Each row has a class, written as a number after it.
[ -27  -45  141   70   61   45 -125   27 -106 -270  -55 -165 -244  -10
  -97  200   93 -215   13 -150  -87  139 -191  -75 -189  119   20 -244
  139  181  -53  215]  2
[  86  137  139 -197  -57  -83    5 -213   12 -118 -103 -145   65  141
  110   52 -217 -244 -145   -5 -224  225 -168  106   83   80   13 -308
   81 -134  252  166]  1
[  94    7   18   20  443  104 -120  168  206   70   76 -457 -627  194
 -103  171  192   80   22   91  358  368 -282 -201  135  266  -81 -321
   62  -23  -77   -2]  1
[ -91  -88  141  304  123  340 -113   76 -100   35   43 -210 -605  102
 -281  185  223 -125  307  391  655  -66 -275   75 -239  347  123  305
 -345  359  -21  182]  7
[ 226 -102   36  -77 -547  108   -6   18 -139   47  203 -451 -409  138
 -105   30  220    3  -54  266  362 -465 -178  -60  -74  525  170  386
 -135  201 -216  309]  5
[ 154  106  474  -13  207  154  129  259  187   85 -307 -312 -158  304
  -61  204   14  -28  318   31  176  121   45  -72  121  581  209 -148
  120 -177  -10 -344]  5
[ -72  -11  152  -20   12  -37  -64  -42 -123  -40 -111  -94 -312   41
 -123   97  213 -191  179   37  270 -330  203 -395 -166  564  213  220
 -461   -1 -192   -2]  4
[   9  118  -29   52  367  304  -60  -57  -22   16 -232 -175 -292  116
 -146  231    5 -210  -57   93  197  412 -142 -400  -52  445  -47 -186
   40  -18 -110 -236]  5
[ -57   27  -71   63  -78 -113  120  -18   22  139 -175  -27   44   45
 -156   56 -133 -135 -198 -140 -265  247 -422  152  -35 -413  163  104
 -229  -23  306  134]  3
[ -10   44 -264  206 -195  -19 -339  -68 -124  -52  277   56   72 -176
  245  -56   19 -138 -299 -147  135   92  210   47    3 -290 -217   86
  -52  -13  -63 -174]  2
[  68 -127  217  226 -154   65  105  -14   10  -47 -118 -150 -150 -150
   30  207   20 -397  249  120  439 -285 -324  123   23  249  262  250
 -113   89  120  183]  5
[  37 -197  459  343   22  -33  -68  166   82  -47   63   17 -338  138
   86  182   79  -77  330  169  433  166 -234  128  125 -101  109 -148
 -251   21 -194 -171]  8
[ 468  -27  137  -82 -310  223  -28  271  -68   28   23 -719 -536  242
 -121  355   33 -249  -67 -116  183 -157 -143   76  124  838    6   82
  -13    3 -113  132]  7
[ 272 -261  252   64  200  194   43  246   -4 -271  -55 -268 -249   98
 -224  224   48  164  431  189  203   27 -388   63   48  483 -179 -229
  425  147 -109  100]  4
[ 204 -191  -45  -54 -174 -129   73  454  113  196  282 -422 -382  -70
   10  239  148  227  342   37  539 -416 -201  -10  287  514  138  414
   74  104 -244  268]  9
[ 137 -211   22   46  139  137  -53  113 -170 -171 -181 -290 -358   98
 -240  205  111 -222   69  -46  109  -88 -110 -510   -7  559  -12 -172
   65  -38 -334  -63]  9
[ -46  106   25  408  244   16  112  162  121   87 -294  259  -70   17
  -21  102  -76 -125  156   82  200  308 -286   11  217 -118  173  -72
 -117   62  155 -250]  7
[ 281 -119  297 -177  -79 -238  223  145   28  -81  -15 -191  -43   -8
    1  119  145  217  341 -101    2 -580 -189  -52  167  348  165  148
  597  209  154  311]  8
[ -12   25 -291  110 -245   36  285   65 -133  291 -401  111 -260  246
 -271   -2  -17  -41   61  170  323 -228 -364  -83    1  305  221  600
 -357  114 -113 -165]  3
[ 206 -133 -197  170   36  -27  146  236   10 -188   20 -252 -223  -54
 -172  302  -37 -220  311   63  316 -302 -655 -153  243  191  184  212
  336   64   51  196]  0
[-128  126    4  129  401  -17 -148  164  -40   41 -199 -210 -448  239
 -424   29  442  120  159  424  407   21 -154 -899 -237  450  109  407
 -239  175  -13  -70]  8
[ 155   99   34 -228 -199 -143  -29  -68  -42   -7  -34 -110   14  200
   -8 -103   14 -104 -203   38 -310   19 -291  -53   19   78  142 -128
  -26 -119  185   38]  4
[  18 -250  328   47 -386   56  -50  142   32 -281  248 -357  -77 -103
  212  198   38  -83   58   94 -207 -431   58  316  222  369  178 -108
  259  266 -142  156]  7
[  12 -240  367  200  269  508 -137  127  125  -62  244 -636 -539  189
 -136  -16  264  103  394  426  798 -317  395 -150  211  765  180 -432
 -155  -20 -306 -111]  9
[-114  -36  226   -7  166 -202  200  -24 -115    2 -687  373   29   10
   17  207  -29 -460  176  116 -110 -199   52 -433    1  330  178  178
  -22   42   56 -279]  0
[ 351  120 -269 -267  -57 -109  218    0 -181  -59 -287  -95 -347  161
 -164  195    0 -115   42 -187   84 -186 -701 -213  106  369   74  241
  418  117  -22  142]  8
[ 132  -15  179  -17 -407   11  231  353 -108  -70   55   43  -58  -11
 -188  149  -31 -180  189  169   94   -4 -448   70 -232 -181  -10  512
 -106  145  -58  174]  6
[ 180  -46  159 -128 -488  -23   -9 -133 -224   65  174 -457 -251 -182
   65  336   12 -147  162 -171  439 -569  116  240  -25  504   90  701
 -282  127 -114  335]  4
[   8  122  133   99 -514   -9   37   18  -32   73 -146 -136   67  -66
   40  299 -334 -463 -106    0  -66  130   17  346   70  164  199  -52
 -299   28  342  265]  7
[   0   -1 -292   19 -428 -163  -31 -248 -286   93 -245  -13  -54  -33
 -184  257 -158 -415 -392 -296 -486 -109 -485  198 -134  -93  252  549
 -218   29  316  124]  8
[  40  102 -217  -84 -527 -101 -109 -102  -51    8    7 -335    4   58
   38  144  -96 -447 -401 -178 -278  -51 -192  -29  -34   42   92  -52
  -31 -159  194   58]  3
[ 193   23   22  250  347  -58 -158  479  181 -122  298 -189 -330  104
 -109   54  304  393  349  278  621  100 -104 -438  229 -191  -69  -58
  138   72 -289 -125]  7
[  26   14  484  219  226  310   21  172  126 -192 -145 -358 -177  148
  -26  301   21 -113  259  143  -26  288   86  -28  130  394 -116 -505
  190  187 -156 -237]  6
[  29  -52  242  212 -453  201   53  208 -136 -205  164 -180  -55 -235
  325  278 -166 -311  348  243  653 -190   15  378  123  269  -44  507
   63  142 -249   94]  8
[ 169 -152  -45 -303 -279 -157   64 -140  -94  147   16 -147 -214 -184
 -118  -32  252  109  -18 -175   77 -723 -225  152  -44  151  191  611
 -206  -21  -35  103]  2
[  80 -150 -243   95   24 -168 -341 -186  -50  -71  136 -307   18 -315
   42   91   74  -24 -138 -242  232 -210  284 -246   92  135  -98 -141
  139 -143  124  179]  1
[ -48  -83   51  311 -199  -69 -217   -4  -52  -73  103  -62   66  -33
   14   50  -83 -427 -311   17 -299  277 -183   68    9 -333  141 -195
 -354  -79  278   77]  0
[ 130   28  -76 -320 -323  -19   19 -221 -253 -255  122  225  -87  -84
  -32  -35   37 -180  -63  -85  -74 -302 -316   30 -205   43   10  251
 -262  -47 -245   54]  3
[ 235 -150  239 -232 -227   60   71   18  -86  -77 -112 -497 -366  371
  -97  180   86   -8   97   31  152 -297 -108 -180  -89  784   79  -94
  293   46 -210  310]  3
[ -13 -155  393  292  300  141  133  579  123  -48 -299  -50  -92  131
 -164  174   56   66  547  281  363   36  185 -295  146  304  210 -315
  255  -57 -185 -337]  3
[-169  -80  123  133  318  -33 -255  -86   73 -114   55 -169  137 -104
  199 -129  141 -106 -131 -110    9  207  275 -161  -45 -413 -231 -194
 -139 -176  -23 -175]  3
[   3  -49  -52  -52  274   28 -159    4 -226 -109 -100  -19  -69  -19
   17  -60   31 -126  -58  -49  113  157  -47  -95 -135  -85 -301  434
 -158 -238  -92 -180]  3
[  36  167   24 -140 -352   -2  117   14  126   44  -65 -229   62  -64
   29  244 -157 -241  -10  -90 -121 -101    5  284    7   59  151   33
  138  -88  258  158]  6
[ 194  -13  -18 -171   49  -20   42  191   25 -144  -91 -602 -334  -36
    6  307   74 -263   76 -239  183  -20 -305 -373  124  467 -196 -124
  473  -32  -94  126]  9
[ -32  113 -116  -17 -260 -164  -37 -304  -94   77 -253   14  159 -129
   33  314 -292 -474 -376 -384 -557   77  -70  255   10  -32  125  147
 -162  -98  470   23]  0
[   0   42   79  422   54   55   29  200  -54  -16 -301   73 -110   71
  -55   99   32 -365   46   82  178  211 -175 -341   37  173  124  -21
 -146   -6   17 -250]  0
[-102   78  215  -19   90   19  147 -265 -107   43 -550   25 -226  350
 -203    2  -23 -382 -178   67 -447  201 -345 -104  -77  134  199 -105
 -504  -11  102 -138]  8
[ -26 -282  -39  200 -216 -215 -165  262  -45 -194  245  156  345 -314
   82  -10  -81  112  120  124  181  -52   76   61   12 -528  -41  124
  335  -35  113  212]  9
[ 172   32   77   45    1  210   14  -90 -149    9  -95 -255 -295  236
 -104  -53   -9 -161  -12  144  351  118 -211 -266  107  467   57 -191
 -219  -99 -134    2]  9
[ -58  171 -212  176 -115  -41 -296  190  -59  109  461   32  -69  -38
  167    6   54   83   51  209  655  184  160  -46  -80 -164 -100  417
 -293   89  -98  120]  3
[-134   61  106  434   23 -103 -106  185  138   82  145  -36 -365   74
   41  128  240  102  387  464  831 -177  253 -371  143  179  225  211
 -400  185 -304  -89]  1
[ 140   58   66  172 -317 -136   91  105    6  231  -14 -201 -240   48
  117  288    7   41  349  -62  750 -386  118   30  186  469  259  309
   67  255  -93  221]  2
[ 103  -64 -310 -213 -268 -245 -182 -267 -312  -61  138  318  420 -404
  102  -85 -122  -27 -370 -480 -486 -166  209   81 -130 -263 -197  224
   19 -162  124  168]  9
[-103  -91  288 -163 -120    4  141 -117  145  -60 -160  -33  330 -171
   92   82 -158 -221 -145  -51 -580  -75   19  390  -17 -262   84  182
  -54 -229  210 -125]  6
[ -61 -219  -11   51  145 -101  109  162   82 -153  178 -366 -396  -81
  -60  171  157  117  430  180  243 -541 -426  -48  348  375  297   84
  354  286  -65  231]  1
[ 458 -118   48 -252 -288 -233   29  156 -257 -178   74 -295  -18 -132
 -205  373    4   84  301 -237    9 -464 -235  -53  -47  390   11  290
  430  204   20  565]  4
[-148 -257   38  370  208   66 -190  -63  -26   50 -176 -317 -535  276
 -273 -160  348 -194  -14  158  610   95 -355 -494 -175  122  143 -131
 -412  -15    5  -35]  8
[ 128   17  170 -293 -144 -170  413  100 -351 -299 -719  205  225  -99
 -169  342 -177 -384  483 -224 -427 -442 -194  -60 -239  492  -10  325
  504  179   25  209]  4
[ 119  -42   29  -74 -489   20   70  -82  -72   33   18 -323 -245  116
 -103  163  -77 -153 -110  -44 -223 -136 -432  431   23  195  184   86
 -171   55   87  296]  8
[ -96  104  -33  209 -156   24   38 -196 -190   54 -261  300  114  106
 -128  -34 -236 -279  -62  139  -39  323 -438  251 -182 -387  110  135
 -278  -29  272    6]  2
[ 235   55 -102 -116 -141   10  -63  349  -44   -5  485 -303 -363  -97
   17  153  183  244  270   43  595 -274 -118    1   27  229 -149  674
  -33   75 -358  201]  7
[ -73  -59  167  137  287  -61   42  -97 -106   92 -247  171 -266   37
 -283  -11  136  -26   98  303  237 -188   56 -415   77  105  310  396
 -720  -46   -2 -271]  4
[  79 -240  313  -10 -126  -47  133  359 -146 -265 -158  -71   27 -124
 -151  322 -105 -229  562  131   27 -382  -60  221  -84  215  -13  169
  411  150  121  209]  1
[ 271  102  114 -210  294   65 -135  -49 -210 -138 -271 -483 -541  324
 -235  127  179 -187  114   16  208  -80  -86 -396   75  714   13 -100
 -320   19 -248   58]  7
[ -92  -64   71  133 -384  139   60  199   35 -201 -166 -213  -28 -202
   35  378 -157 -519  -39 -150 -277    4  -37  273  -76  306   27  -98
   32   33  -67   95]  2
[ 231  158   22 -107 -264   40   53  270 -183 -109 -275 -288  -97  132
  -11  303  -80 -452  -50 -160 -173  153  -50 -264  -73  510 -217   85
   -1    9 -303   12]  9
[  55  151  161   13  194  169   97 -102    9  186 -319 -380 -289  235
  -27  140   96  -67   76   30  320   85  145 -415  -43  654 -166 -100
  136   14 -113 -115]  1
[ 256   -6    6 -122 -449 -125  128 -210  -94  -10  -45 -318  236  -90
    5  248 -283 -250  -86 -316 -330 -262 -245  299   41   60   73  163
  246 -205  374  324]  4
[  -1   40  202  214  187  267  -14   63   29  -28 -236 -427 -376   96
   49  346  -13 -284  151  -15  337  216  129 -244  163  605  -22 -269
  -66 -122 -355 -233]  8
[  39 -236   64  340  -66 -107  -48  452  -22 -233   88  106  102    1
 -144   33  -52  102  161  114   51  318 -367  -49   19 -458  -85 -279
  404  227  102  100]  7
[ -75  -51  262    0  -13 -120  -97   75  153   22 -121 -396   57    1
    8  161  -62 -148  -63 -160 -397   20   56  300  138   41  132  -86
  -90  -89  396    1]  7
[ -57   -6   79  -81  193   15   37  -88   -5    6 -118 -169  -35   25
  -47  -78   21 -157 -187 -227 -279  296 -252  -20 -120 -294 -157 -101
   65 -124  217  -65]  5
